Below are the code and all the weights of a small trained network. Each question names an input and a target symbol and asks about switching units off, where a switched-off unit gives its printed mean instead of its output.

import numpy as np


def w(rows, s, z=0):
    codes = np.array(rows[::2]) - 128.0
    scale = np.full(codes.shape[1], s)
    scale[-1] = z or s
    return codes * scale


def f(y):
    return np.maximum(y, 0)


def softmax(a):
    e = np.exp(a - a.max(-1, keepdims=True))
    return e / e.sum(-1, keepdims=True)


def log_softmax(a):
    a = a - a.max(-1, keepdims=True)
    return a - np.log(np.exp(a).sum(-1, keepdims=True))


def net(x, mask):
    ids = ['ΓΘΛΞΣβδμπφψ'.index(c) for c in x.split()]
    T = len(ids)
    res = E[ids] + P[:T]
    u = 0
    for l in range(3):
        q, k, v = (res @ M[l].T for M in (Q, K, V))
        z = softmax(np.where(np.tri(T) > 0, q @ k.T / 3**0.5, -1e9)) @ v
        res = res + np.where(mask[u], z, O[l][:, -1]) @ O[l][:, :-1]
        u += 1
        y = f(res @ A[l][:, :-1].T + A[l][:, -1])
        res = res + np.where(mask[u : u + 4], y, B[l][:, -1]) @ B[l][:, :-1]
        u += 4
    return log_softmax(res[-1] @ U[:, :-1].T + U[:, -1])


Q, K, V, O, A, B = {}, {}, {}, {}, {}, {}
E = w([
[188,106,187],'Γ',
[163,207,77],'Θ',
[130,141,100],'Λ',
[48,81,151],'Ξ',
[117,223,180],'Σ',
[4,109,121],'β',
[142,124,89],'δ',
[194,114,146],'μ',
[111,37,87],'π',
[114,92,107],'φ',
[154,151,83],'ψ',
],0.017)
P = w([
[159,185,137],'0',
[128,208,133],'1',
[90,211,177],'2',
[68,196,207],'3',
[77,178,214],'4',
[91,183,193],'5',
[231,252,97],'6',
],0.0041)
Q[0] = w([
[206,174,226],'L0H1',
[112,5,99],'L0H1',
[129,254,245],'L0H1',
],0.0081)
K[0] = w([
[197,110,75],'L0H1',
[115,144,192],'L0H1',
[254,114,18],'L0H1',
],0.0093)
V[0] = w([
[195,169,3],'L0H1',
[154,94,59],'L0H1',
[13,98,34],'L0H1',
],0.0064)
O[0] = w([
[176,156,103,174],'L0H1',
[172,92,72,138],'L0H1',
[161,254,139,254],'L0H1',
],0.0069,0.0025)
A[0] = w([
[60,156,160,234],'L0N1',
[146,210,183,225],'L0N2',
[163,188,116,251],'L0N3',
[117,254,211,97],'L0N4',
],0.0081,0.0013)
B[0] = w([
[34,222,203,198],'L0N1',
[117,2,153,229],'L0N2',
[83,136,235,225],'L0N3',
[226,121,132,255],'L0N4',
],0.0058,0.0049)
Q[1] = w([
[167,36,96],'L1H1',
[92,227,133],'L1H1',
[146,3,251],'L1H1',
],0.0055)
K[1] = w([
[184,144,114],'L1H1',
[2,102,120],'L1H1',
[184,116,220],'L1H1',
],0.0091)
V[1] = w([
[1,132,38],'L1H1',
[67,126,227],'L1H1',
[171,4,242],'L1H1',
],0.0084)
O[1] = w([
[102,156,1,99],'L1H1',
[95,134,164,254],'L1H1',
[66,99,213,112],'L1H1',
],0.0071,0.0031)
A[1] = w([
[83,2,128,77],'L1N1',
[90,167,109,194],'L1N2',
[79,84,144,6],'L1N3',
[134,137,83,58],'L1N4',
],0.0079,0.0019)
B[1] = w([
[224,188,120,252],'L1N1',
[139,99,45,221],'L1N2',
[141,235,107,186],'L1N3',
[1,147,177,147],'L1N4',
],0.0067,0.0032)
Q[2] = w([
[176,126,209],'L2H1',
[164,38,91],'L2H1',
[191,149,254],'L2H1',
],0.0094)
K[2] = w([
[254,163,194],'L2H1',
[105,93,107],'L2H1',
[196,36,190],'L2H1',
],0.0085)
V[2] = w([
[139,202,1],'L2H1',
[133,53,164],'L2H1',
[22,222,127],'L2H1',
],0.0083)
O[2] = w([
[219,3,62,29],'L2H1',
[114,81,97,80],'L2H1',
[189,228,32,253],'L2H1',
],0.0074,0.003)
A[2] = w([
[87,151,100,143],'L2N1',
[206,172,94,208],'L2N2',
[80,6,180,150],'L2N3',
[67,159,150,2],'L2N4',
],0.011,0.003)
B[2] = w([
[193,94,218,171],'L2N1',
[97,73,184,252],'L2N2',
[40,148,66,181],'L2N3',
[163,90,1,212],'L2N4',
],0.0073,0.011)
U = w([
[167,211,158,250],'Γ',
[101,88,151,60],'Θ',
[125,122,74,11],'Λ',
[146,170,64,139],'Ξ',
[254,208,5,62],'Σ',
[79,144,113,120],'β',
[137,114,120,49],'δ',
[69,40,19,102],'μ',
[207,78,215,144],'π',
[156,91,112,238],'φ',
[158,88,135,112],'ψ',
],0.0089,0.0024)

Each question gives the input, a string of symbols that net reads in full, and the target symbol t.
The units are the heads (3 rows each of Q, K, V and O) and the neurons (one row each of A and B). Each row of codes is followed by its name. A weight is (code - 128) times the scale printed after its matrix; where a second scale follows, it is the last column's (O, A, B and U).
mask holds one flag per unit, layer by layer, with each layer's heads first. A switched-off unit (its flag False) gives its mean, the last column of its rows in O or B, instead of its output. The means were averaged over made-up inputs and are rounded, as every weight is.
A unit's drop is (log p(t) with every unit on - log p(t) with that unit switched off) / (log p(t) with every unit on - log p(t) with every unit switched off).
The circuit of an input: a set's keep is (log p(t) with only the set's units on - log p(t) with every unit switched off) / (log p(t) with every unit on - log p(t) with every unit switched off). Starting from the 12 units with the biggest drops (on a tie, the unit counted first), units are removed one at a time, each time the one whose removal leaves the highest keep (on an exact tie, the one counted first), for as long as the keep stays at least 0.8.
circuit, biggest first: the units of the circuit, biggest drop first
most important unit: the unit with the biggest drop
top k neurons: the k neurons with the biggest drops, biggest first
k most important neurons of layer l: the k neurons of layer l with the biggest drops, biggest first
drop of u: that unit's drop, to one decimal
input π π Σ Θ π π, target Γ: most important unit : L1H1
input π π Λ Γ Λ, target β: circuit, biggest first : L2H1; L1H1
input φ μ π Ξ Σ, target β: circuit, biggest first : L2H1; L1H1; L2N3; L0N2
input Θ Θ Γ π π π, target β: circuit, biggest first : L2H1; L1H1; L2N3
input β π β ψ, target Σ: circuit, biggest first : L1H1; L2H1
input Σ π π π, target Γ: 2 most important neurons of layer 0 : L0N4; L0N2
input Λ π ψ π π Γ, target β: top 2 neurons : L2N3; L2N4
input φ μ π π ψ Σ Θ, target Γ: 2 most important neurons of layer 0 : L0N3; L0N4
input Θ Σ β π φ Λ, target Σ: circuit, biggest first : L1H1; L2H1; L0N1
input π Σ Θ, target Γ: top 3 neurons : L0N2; L0N3; L0N4
input Θ φ β Λ, target Σ: circuit, biggest first : L1H1; L2H1
input φ Θ Θ, target π: 3 most important neurons of layer 2 : L2N4; L2N3; L2N2
input φ β π φ, target Σ: top 2 neurons : L0N1; L0N3
input Θ Σ ψ Γ φ φ, target β: most important unit : L2H1
input Σ Θ φ, target Γ: drop of L2N3 : 0.1
input Θ β Θ β π, target Σ: drop of L0N1 : 0.2
input π Γ π π π, target β: drop of L2N2 : 0.0
input β π Θ π π, target Σ: drop of L2N4 : -0.1
